Below are the code and all the weights of a small trained network. Each question names an input and a class and asks about switching units off, where a switched-off unit gives its printed mean instead of its output.

import numpy as np


def w(rows, s, z=0):
    codes = np.array(rows[::2]) - 128.0
    scale = np.full(codes.shape[1], s)
    scale[-1] = z or s
    return codes * scale


def f(y):
    return y / 2 * (1 + np.tanh(0.7978845608 * (y + 0.044715 * y**3)))


def log_softmax(a):
    a = a - a.max(-1, keepdims=True)
    return a - np.log(np.exp(a).sum(-1, keepdims=True))


def net(x, mask):
    res = np.array(x, float).reshape(1, 4) / 4 @ E
    y = f(res @ A[0][:, :-1].T + A[0][:, -1])
    res = res + np.where(mask, y, B[0][:, -1]) @ B[0][:, :-1]
    return log_softmax(res[-1] @ U[:, :-1].T + U[:, -1])


A, B = {}, {}
E = w([
[86,122,136,100,70,93,221,57,194,129,83],'x0',
[142,141,145,143,192,96,96,173,120,156,10],'x1',
[208,58,68,183,94,117,107,161,138,150,73],'x2',
[121,49,116,54,110,107,178,190,70,95,100],'x3',
],0.012)
A[0] = w([
[149,178,121,104,139,119,131,138,152,176,103,1],'N0',
[217,129,82,216,137,145,83,104,173,249,70,175],'N1',
[112,179,155,106,169,93,135,127,99,104,76,183],'N2',
[53,94,126,91,136,29,156,185,107,138,106,101],'N3',
[113,93,72,118,106,152,106,141,53,100,143,113],'N4',
[131,195,169,120,180,138,158,48,137,121,108,108],'N5',
[119,107,114,143,66,85,128,75,174,152,89,35],'N6',
[121,67,93,135,58,137,150,146,84,92,123,70],'N7',
[115,158,127,151,162,81,166,164,123,130,176,209],'N8',
[203,85,96,75,126,155,100,117,108,110,127,130],'N9',
[38,66,170,38,88,73,206,122,122,82,110,141],'N10',
[77,142,159,166,128,112,103,124,158,124,199,208],'N11',
[94,208,183,182,111,65,144,110,171,135,150,221],'N12',
[103,130,135,156,95,162,104,126,126,110,163,29],'N13',
[141,101,116,110,181,77,124,118,164,147,12,164],'N14',
[196,79,87,137,86,167,118,96,121,120,130,80],'N15',
[169,117,130,130,93,109,171,70,234,163,57,172],'N16',
[85,70,110,93,86,77,168,116,146,113,70,135],'N17',
[170,163,174,82,174,110,133,156,89,127,53,225],'N18',
[199,107,106,198,141,96,135,105,173,180,77,29],'N19',
[89,175,146,152,74,83,180,120,176,154,87,152],'N20',
],0.014,0.0062)
B[0] = w([
[63,128,149,135,120,146,113,96,88,99,120,138],'N0',
[26,194,175,159,149,132,54,110,223,134,107,251],'N1',
[74,133,172,133,161,189,106,147,162,143,52,183],'N2',
[110,138,111,122,126,117,134,80,164,106,82,192],'N3',
[184,119,88,99,96,96,138,129,154,127,131,185],'N4',
[26,149,156,147,86,142,113,119,200,161,102,186],'N5',
[175,113,88,102,91,140,180,98,135,75,110,179],'N6',
[179,127,94,139,165,94,165,176,143,157,124,192],'N7',
[61,101,156,167,100,150,101,97,115,70,99,157],'N8',
[104,140,143,188,108,69,97,171,140,127,108,180],'N9',
[133,177,81,63,209,109,235,53,153,147,165,254],'N10',
[98,121,147,65,156,178,114,80,110,78,135,183],'N11',
[70,147,103,67,92,216,96,56,175,130,163,208],'N12',
[51,111,184,131,111,79,93,151,135,44,103,141],'N13',
[79,138,196,166,170,124,82,217,129,126,45,225],'N14',
[88,108,165,191,136,83,114,199,133,138,86,178],'N15',
[129,100,31,125,82,51,137,155,210,109,140,230],'N16',
[154,97,123,66,248,134,155,120,88,133,120,209],'N17',
[44,106,163,104,165,156,82,168,106,77,54,214],'N18',
[74,183,109,214,63,124,44,93,197,136,170,198],'N19',
[92,90,106,168,47,99,98,141,207,115,143,202],'N20',
],0.013,0.02)
U = w([
[133,119,98,148,37,111,74,102,156,69,199,205],'0',
[67,196,153,117,149,152,133,45,151,126,204,60],'1',
[134,112,198,104,228,149,87,171,3,88,106,41],'2',
[154,141,94,157,148,49,154,153,164,140,148,69],'3',
[112,92,63,70,148,73,230,99,123,58,168,134],'4',
[249,43,95,192,77,102,133,194,57,167,145,6],'5',
[98,135,168,141,148,154,53,158,160,105,61,214],'6',
],0.012,0.011)

Each question gives the input, the list of numbers given to net, and the class t.
The units are the neurons (one row each of A and B). Each row of codes is followed by its name. A weight is (code - 128) times the scale printed after its matrix; where a second scale follows, it is the last column's (A, B and U).
mask holds one flag per neuron, in row order. A switched-off neuron (its flag False) gives its mean, the last column of its row in B, instead of its output. The means were averaged over made-up inputs and are rounded, as every weight is.
A unit's drop is (log p(t) with every unit on - log p(t) with that unit switched off) / (log p(t) with every unit on - log p(t) with every unit switched off).
The circuit of an input: a set's keep is (log p(t) with only the set's units on - log p(t) with every unit switched off) / (log p(t) with every unit on - log p(t) with every unit switched off). Starting from the 12 units with the biggest drops (on a tie, the unit counted first), units are removed one at a time, each time the one whose removal leaves the highest keep (on an exact tie, the one counted first), for as long as the keep stays at least 0.8.
circuit, biggest first: the units of the circuit, biggest drop first
most important unit: the unit with the biggest drop
k most important neurons: the k neurons with the biggest drops, biggest first
drop when u is switched off: that unit's drop, to one decimal
input [7,5,-5,-5], class 1: most important unit : N12
input [6,3,-2,-2], class 1: 2 most important neurons : [N12 N5]
input [-1,-6,3,5], class 3: circuit, biggest first : [N7 N18]
input [1,-1,7,8], class 3: 3 most important neurons : [N9 N15 N7]
input [-4,-6,-1,1], class 0: 3 most important neurons : [N10 N14 N17]
input [3,-2,2,-8], class 0: 2 most important neurons : [N10 N16]
input [5,5,-2,3], class 4: 2 most important neurons : [N10 N1]
input [-8,-8,4,2], class 5: 2 most important neurons : [N1 N10]
input [-8,-2,4,3], class 3: 2 most important neurons : [N14 N4]
input [3,6,-1,8], class 2: 2 most important neurons : [N14 N17]
input [2,-2,-1,-3], class 0: 3 most important neurons : [N10 N1 N17]
input [0,1,-3,4], class 4: drop when N1 is switched off : 0.2
input [-5,-2,-7,-1], class 1: drop when N14 is switched off : 1.0
input [2,2,-2,7], class 4: circuit, biggest first : [N10]
input [7,4,-1,0], class 4: drop when N10 is switched off : 0.5
input [-8,-6,1,0], class 0: drop when N17 is switched off : 0.3
